Below are the code and all the weights of a small trained network. Each question names an input and a class and asks about switching units off, where a switched-off unit gives its printed mean instead of its output.

import numpy as np


def w(rows, s, z=0):
    codes = np.array(rows[::2]) - 128.0
    scale = np.full(codes.shape[1], s)
    scale[-1] = z or s
    return codes * scale


def f(y):
    return y / 2 * (1 + np.tanh(0.7978845608 * (y + 0.044715 * y**3)))


def log_softmax(a):
    a = a - a.max(-1, keepdims=True)
    return a - np.log(np.exp(a).sum(-1, keepdims=True))


def net(x, mask):
    res = np.array(x, float).reshape(1, 3) / 4 @ E
    y = f(res @ A[0][:, :-1].T + A[0][:, -1])
    res = res + np.where(mask, y, B[0][:, -1]) @ B[0][:, :-1]
    return log_softmax(res[-1] @ U[:, :-1].T + U[:, -1])


A, B = {}, {}
E = w([
[132,181,215,249,173,95,72],'x0',
[210,116,141,170,120,78,118],'x1',
[83,142,169,136,181,230,138],'x2',
],0.012)
A[0] = w([
[139,131,181,208,129,170,112,170],'neuron 0',
[144,176,138,132,110,163,127,65],'neuron 1',
[98,134,195,224,174,196,106,161],'neuron 2',
[152,140,152,188,141,54,130,227],'neuron 3',
[86,148,131,143,134,188,118,134],'neuron 4',
[89,153,132,92,98,114,150,186],'neuron 5',
[163,117,95,69,110,137,146,196],'neuron 6',
[73,126,121,83,116,146,112,15],'neuron 7',
[168,146,85,108,129,162,140,249],'neuron 8',
[117,130,175,158,168,247,126,157],'neuron 9',
[103,131,144,175,110,48,126,227],'neuron 10',
[92,117,65,54,123,121,138,197],'neuron 11',
[152,119,117,73,93,159,67,166],'neuron 12',
[45,126,121,89,136,222,132,254],'neuron 13',
[115,117,92,100,172,101,130,228],'neuron 14',
[110,137,130,119,117,42,105,169],'neuron 15',
[103,136,139,168,172,163,127,224],'neuron 16',
[71,120,85,157,148,50,124,65],'neuron 17',
[118,174,133,117,105,108,118,112],'neuron 18',
[190,129,106,111,112,88,116,96],'neuron 19',
[101,125,84,114,154,116,123,136],'neuron 20',
[149,134,146,109,95,135,128,41],'neuron 21',
[114,116,130,136,81,134,86,63],'neuron 22',
],0.015,0.0022)
B[0] = w([
[186,144,165,57,127,66,112,210],'neuron 0',
[104,129,144,128,176,124,146,135],'neuron 1',
[162,168,228,98,139,52,184,248],'neuron 2',
[205,153,110,162,166,71,12,219],'neuron 3',
[83,119,161,189,175,171,180,178],'neuron 4',
[143,195,97,139,116,101,125,164],'neuron 5',
[149,99,80,117,83,60,168,220],'neuron 6',
[132,181,173,115,76,75,64,171],'neuron 7',
[164,83,105,72,56,114,123,178],'neuron 8',
[118,49,172,108,180,251,119,224],'neuron 9',
[139,100,97,223,139,110,84,196],'neuron 10',
[103,193,107,83,57,83,161,241],'neuron 11',
[132,137,97,123,103,116,157,175],'neuron 12',
[45,207,195,95,150,211,78,242],'neuron 13',
[160,134,117,153,59,108,121,161],'neuron 14',
[128,95,79,173,143,153,102,184],'neuron 15',
[133,97,213,160,145,138,147,185],'neuron 16',
[97,129,80,123,210,121,101,157],'neuron 17',
[88,139,118,141,199,129,118,135],'neuron 18',
[130,79,87,204,166,164,205,192],'neuron 19',
[141,156,135,142,76,100,117,151],'neuron 20',
[89,150,92,119,196,125,165,132],'neuron 21',
[95,152,101,144,179,129,137,128],'neuron 22',
],0.024,0.016)
U = w([
[136,16,138,26,141,166,88,96],'0',
[71,127,111,124,209,73,188,2],'1',
[198,132,200,143,150,9,107,237],'2',
[125,52,66,205,132,109,24,136],'3',
[155,70,88,122,71,49,225,125],'4',
[74,110,254,93,113,204,110,165],'5',
[69,196,134,66,21,98,121,194],'6',
],0.0083,0.0018)

Each question gives the input, the list of numbers given to net, and the class t.
The units are the neurons (one row each of A and B). Each row of codes is followed by its name. A weight is (code - 128) times the scale printed after its matrix; where a second scale follows, it is the last column's (A, B and U).
mask holds one flag per neuron, in row order. A switched-off neuron (its flag False) gives its mean, the last column of its row in B, instead of its output. The means were averaged over made-up inputs and are rounded, as every weight is.
A unit's drop is (log p(t) with every unit on - log p(t) with that unit switched off) / (log p(t) with every unit on - log p(t) with every unit switched off).
most important unit: the unit with the biggest drop
top k neurons: the k neurons with the biggest drops, biggest first
drop of u: that unit's drop, to one decimal
input [-5,6,6], class 0: most important unit -> neuron 2
input [-4,-5,-7], class 6: top 4 neurons -> [neuron 11; neuron 7; neuron 10; neuron 5]
input [-5,-2,-5], class 4: top 3 neurons -> [neuron 13; neuron 6; neuron 19]
input [-7,-2,-6], class 4: top 3 neurons -> [neuron 6; neuron 13; neuron 19]
input [3,5,-2], class 3: top 2 neurons -> [neuron 2; neuron 10]
input [1,-6,-6], class 3: top 2 neurons -> [neuron 2; neuron 13]
input [1,6,7], class 5: top 2 neurons -> [neuron 9; neuron 6]
input [-5,8,-8], class 4: top 2 neurons -> [neuron 6; neuron 13]
input [-5,-2,4], class 6: drop of neuron 11 -> 0.5
input [8,-8,0], class 5: drop of neuron 14 -> 0.1
input [-7,-6,-8], class 6: drop of neuron 11 -> 0.7
